Below are the code and all the weights of a small trained network. Each question names an input and a class and asks about switching units off, where a switched-off unit gives its printed mean instead of its output.

import numpy as np


def w(rows, s, z=0):
    codes = np.array(rows[::2]) - 128.0
    scale = np.full(codes.shape[1], s)
    scale[-1] = z or s
    return codes * scale


def norm(h):
    return h / np.sqrt((h * h).mean(-1, keepdims=True) + 1e-5)


def f(y):
    return np.maximum(y, 0)


def log_softmax(a):
    a = a - a.max(-1, keepdims=True)
    return a - np.log(np.exp(a).sum(-1, keepdims=True))


def net(x, mask):
    res = np.array(x, float).reshape(1, 6) / 4 @ E
    u = 0
    for l in range(4):
        y = f(norm(res) @ A[l][:, :-1].T + A[l][:, -1])
        res = res + np.where(mask[u : u + 10], y, B[l][:, -1]) @ B[l][:, :-1]
        u += 10
    return log_softmax(norm(res)[-1] @ U[:, :-1].T + U[:, -1])


A, B = {}, {}
E = w([
[159,2,44,91,36,152,177,98],'x0',
[25,94,129,137,172,89,107,2],'x1',
[124,56,151,217,177,34,166,183],'x2',
[27,135,148,143,28,100,120,180],'x3',
[104,87,130,224,140,233,192,113],'x4',
[134,120,150,120,122,135,124,121],'x5',
],0.0034)
A[0] = w([
[150,135,145,140,144,111,151,101,130],'L0N0',
[83,159,92,194,109,129,63,143,187],'L0N1',
[155,136,139,141,164,151,98,108,64],'L0N2',
[167,115,153,116,52,166,135,136,231],'L0N3',
[124,95,208,69,123,119,145,109,148],'L0N4',
[134,66,163,112,135,148,79,84,142],'L0N5',
[100,149,122,158,107,92,181,82,181],'L0N6',
[124,142,125,168,128,155,160,128,5],'L0N7',
[82,120,146,181,148,253,206,139,129],'L0N8',
[90,77,132,133,169,88,44,68,115],'L0N9',
],0.0061,0.0022)
B[0] = w([
[107,86,121,90,163,74,177,208,152],'L0N0',
[118,153,210,126,123,152,131,169,186],'L0N1',
[155,77,88,98,161,149,194,165,154],'L0N2',
[110,156,112,151,148,137,109,178,236],'L0N3',
[95,163,64,178,125,84,155,146,165],'L0N4',
[119,181,107,150,155,127,131,164,182],'L0N5',
[152,141,175,140,46,186,98,166,185],'L0N6',
[123,103,149,192,124,143,133,2,143],'L0N7',
[201,224,169,121,54,33,211,65,252],'L0N8',
[230,161,77,211,67,158,55,101,214],'L0N9',
],0.0038,0.0041)
A[1] = w([
[70,162,66,73,153,231,129,139,53],'L1N0',
[119,54,172,200,123,16,102,111,88],'L1N1',
[129,183,189,109,171,160,178,130,221],'L1N2',
[101,114,124,113,105,195,96,209,224],'L1N3',
[108,184,116,64,74,142,114,49,101],'L1N4',
[147,43,12,108,75,153,190,89,76],'L1N5',
[113,14,124,212,173,34,162,143,51],'L1N6',
[23,111,126,160,136,78,160,1,90],'L1N7',
[124,202,120,147,216,153,145,128,11],'L1N8',
[32,76,131,124,179,132,80,3,105],'L1N9',
],0.0053,0.0012)
B[1] = w([
[111,152,158,155,187,207,178,76,172],'L1N0',
[104,195,121,41,102,194,214,231,218],'L1N1',
[92,78,125,163,124,154,109,104,210],'L1N2',
[97,125,115,208,80,120,177,145,185],'L1N3',
[79,132,64,82,105,193,196,157,228],'L1N4',
[95,119,237,120,138,114,49,128,253],'L1N5',
[115,147,166,63,161,192,170,132,207],'L1N6',
[204,152,107,198,133,120,107,169,200],'L1N7',
[76,106,143,129,117,121,64,98,181],'L1N8',
[190,125,70,187,89,173,142,253,171],'L1N9',
],0.0058,0.0038)
A[2] = w([
[103,162,61,64,138,135,84,139,145],'L2N0',
[164,191,156,192,79,103,126,148,251],'L2N1',
[111,3,121,91,68,161,142,132,176],'L2N2',
[88,119,149,201,174,186,103,148,139],'L2N3',
[160,139,102,188,129,117,117,145,196],'L2N4',
[50,147,76,132,144,176,129,93,172],'L2N5',
[91,149,165,134,151,116,156,139,163],'L2N6',
[217,109,119,85,226,153,119,93,74],'L2N7',
[120,75,170,139,155,124,165,174,125],'L2N8',
[139,150,102,41,105,33,124,118,23],'L2N9',
],0.0068,0.0013)
B[2] = w([
[162,165,186,195,60,130,198,84,189],'L2N0',
[166,73,28,120,136,118,81,100,255],'L2N1',
[171,192,201,129,224,109,16,53,191],'L2N2',
[197,97,179,69,106,63,102,132,185],'L2N3',
[162,127,72,84,83,113,115,132,170],'L2N4',
[168,111,157,82,142,191,156,162,187],'L2N5',
[88,141,163,83,189,161,79,82,173],'L2N6',
[24,3,58,194,141,98,137,126,186],'L2N7',
[105,198,93,67,141,158,113,105,173],'L2N8',
[136,177,98,168,98,99,190,38,164],'L2N9',
],0.0051,0.0056)
A[3] = w([
[149,45,176,179,62,94,227,53,133],'L3N0',
[2,108,122,156,61,116,108,194,83],'L3N1',
[158,144,198,214,136,142,211,78,24],'L3N2',
[47,119,136,113,31,124,135,120,171],'L3N3',
[142,112,85,107,84,211,63,161,184],'L3N4',
[137,134,129,64,107,52,86,152,124],'L3N5',
[85,70,32,84,172,215,139,85,250],'L3N6',
[124,90,169,133,187,165,57,76,230],'L3N7',
[200,113,138,118,149,119,153,211,155],'L3N8',
[85,186,73,53,163,3,170,144,178],'L3N9',
],0.005,0.0016)
B[3] = w([
[102,168,145,164,107,53,146,97,190],'L3N0',
[56,1,69,210,199,91,114,98,165],'L3N1',
[172,156,137,112,37,120,213,98,171],'L3N2',
[102,36,157,120,245,76,196,80,191],'L3N3',
[174,125,119,116,235,60,109,192,253],'L3N4',
[151,120,159,117,95,150,122,45,175],'L3N5',
[44,104,109,111,130,105,144,212,224],'L3N6',
[71,152,167,143,77,59,81,125,209],'L3N7',
[155,154,25,56,101,195,77,153,182],'L3N8',
[161,113,176,192,86,234,223,28,193],'L3N9',
],0.005,0.0042)
U = w([
[85,168,136,55,174,247,185,207,213],'0',
[202,125,21,149,117,123,61,211,148],'1',
[154,169,132,170,62,105,198,43,84],'2',
[6,34,94,173,176,67,129,159,183],'3',
[110,152,217,97,147,100,6,112,3],'4',
],0.011,0.0011)

Each question gives the input, the list of numbers given to net, and the class t.
The units are the neurons (one row each of A and B). Each row of codes is followed by its name. A weight is (code - 128) times the scale printed after its matrix; where a second scale follows, it is the last column's (A, B and U).
mask holds one flag per neuron, layer by layer. A switched-off neuron (its flag False) gives its mean, the last column of its row in B, instead of its output. The means were averaged over made-up inputs and are rounded, as every weight is.
A unit's drop is (log p(t) with every unit on - log p(t) with that unit switched off) / (log p(t) with every unit on - log p(t) with every unit switched off).
The circuit of an input: a set's keep is (log p(t) with only the set's units on - log p(t) with every unit switched off) / (log p(t) with every unit on - log p(t) with every unit switched off). Starting from the 12 units with the biggest drops (on a tie, the unit counted first), units are removed one at a time, each time the one whose removal leaves the highest keep (on an exact tie, the one counted first), for as long as the keep stays at least 0.8.
units of the circuit, in order: the units of the circuit, biggest drop first
unit that matters most: the unit with the biggest drop
top k neurons: the k neurons with the biggest drops, biggest first
k most important neurons of layer l: the k neurons of layer l with the biggest drops, biggest first
input [5,-5,5,-2,7,8], class 2: units of the circuit, in order -> L0N8
input [4,3,-3,8,-8,-2], class 2: top 2 neurons -> L2N9, L2N7
input [-2,-7,-5,3,1,5], class 1: units of the circuit, in order -> L1N1, L2N1
input [3,5,6,-6,1,-3], class 0: top 2 neurons -> L1N1, L1N6
input [-5,0,3,6,-4,-7], class 3: top 2 neurons -> L3N1, L0N8
input [2,4,-3,-4,0,-3], class 1: 2 most important neurons of layer 1 -> L1N9, L1N6
input [-7,3,7,-3,-8,6], class 2: top 4 neurons -> L3N9, L1N5, L0N9, L2N9
input [5,7,-4,5,-2,-1], class 1: units of the circuit, in order -> L1N9, L1N7
input [-7,-6,6,-3,3,-2], class 4: top 2 neurons -> L1N8, L2N6
input [-5,5,-5,-6,7,8], class 2: top 2 neurons -> L0N8, L1N1
input [0,7,3,-6,-6,7], class 1: top 3 neurons -> L1N9, L0N8, L0N9
input [8,3,8,4,-6,-3], class 0: top 3 neurons -> L1N1, L1N6, L0N8
input [5,0,-7,8,-4,-3], class 3: top 4 neurons -> L1N3, L3N1, L3N3, L1N6
input [2,7,-8,7,4,6], class 0: top 2 neurons -> L1N4, L2N5
input [-3,4,-8,8,-5,8], class 0: unit that matters most -> L1N4
input [7,-5,-3,3,-3,5], class 4: units of the circuit, in order -> L2N2, L1N5
input [-8,7,-8,-6,-4,6], class 0: 2 most important neurons of layer 3 -> L3N6, L3N0
input [8,7,-2,0,-6,5], class 4: top 3 neurons -> L1N5, L2N2, L0N8
input [8,-1,1,-3,7,4], class 4: top 2 neurons -> L1N5, L2N2
input [-5,-1,7,5,-8,-8], class 2: unit that matters most -> L3N9
input [-8,-4,3,4,-8,6], class 2: top 4 neurons -> L3N9, L1N5, L2N9, L2N2
input [6,-4,-2,-8,-5,3], class 3: top 2 neurons -> L2N7, L0N8
input [7,5,-8,4,-7,2], class 0: units of the circuit, in order -> L1N4, L2N5
input [-8,4,8,-6,-8,8], class 0: top 2 neurons -> L1N1, L1N6
input [-6,-8,6,-2,7,6], class 1: units of the circuit, in order -> L2N1, L3N8
input [3,-3,-3,8,7,8], class 3: 2 most important neurons of layer 0 -> L0N3, L0N9
input [8,5,7,4,3,-8], class 4: unit that matters most -> L1N5
input [4,4,-1,-1,-2,-1], class 1: 2 most important neurons of layer 0 -> L0N4, L0N2
input [2,-3,-7,-8,-4,0], class 3: 2 most important neurons of layer 1 -> L1N1, L1N6
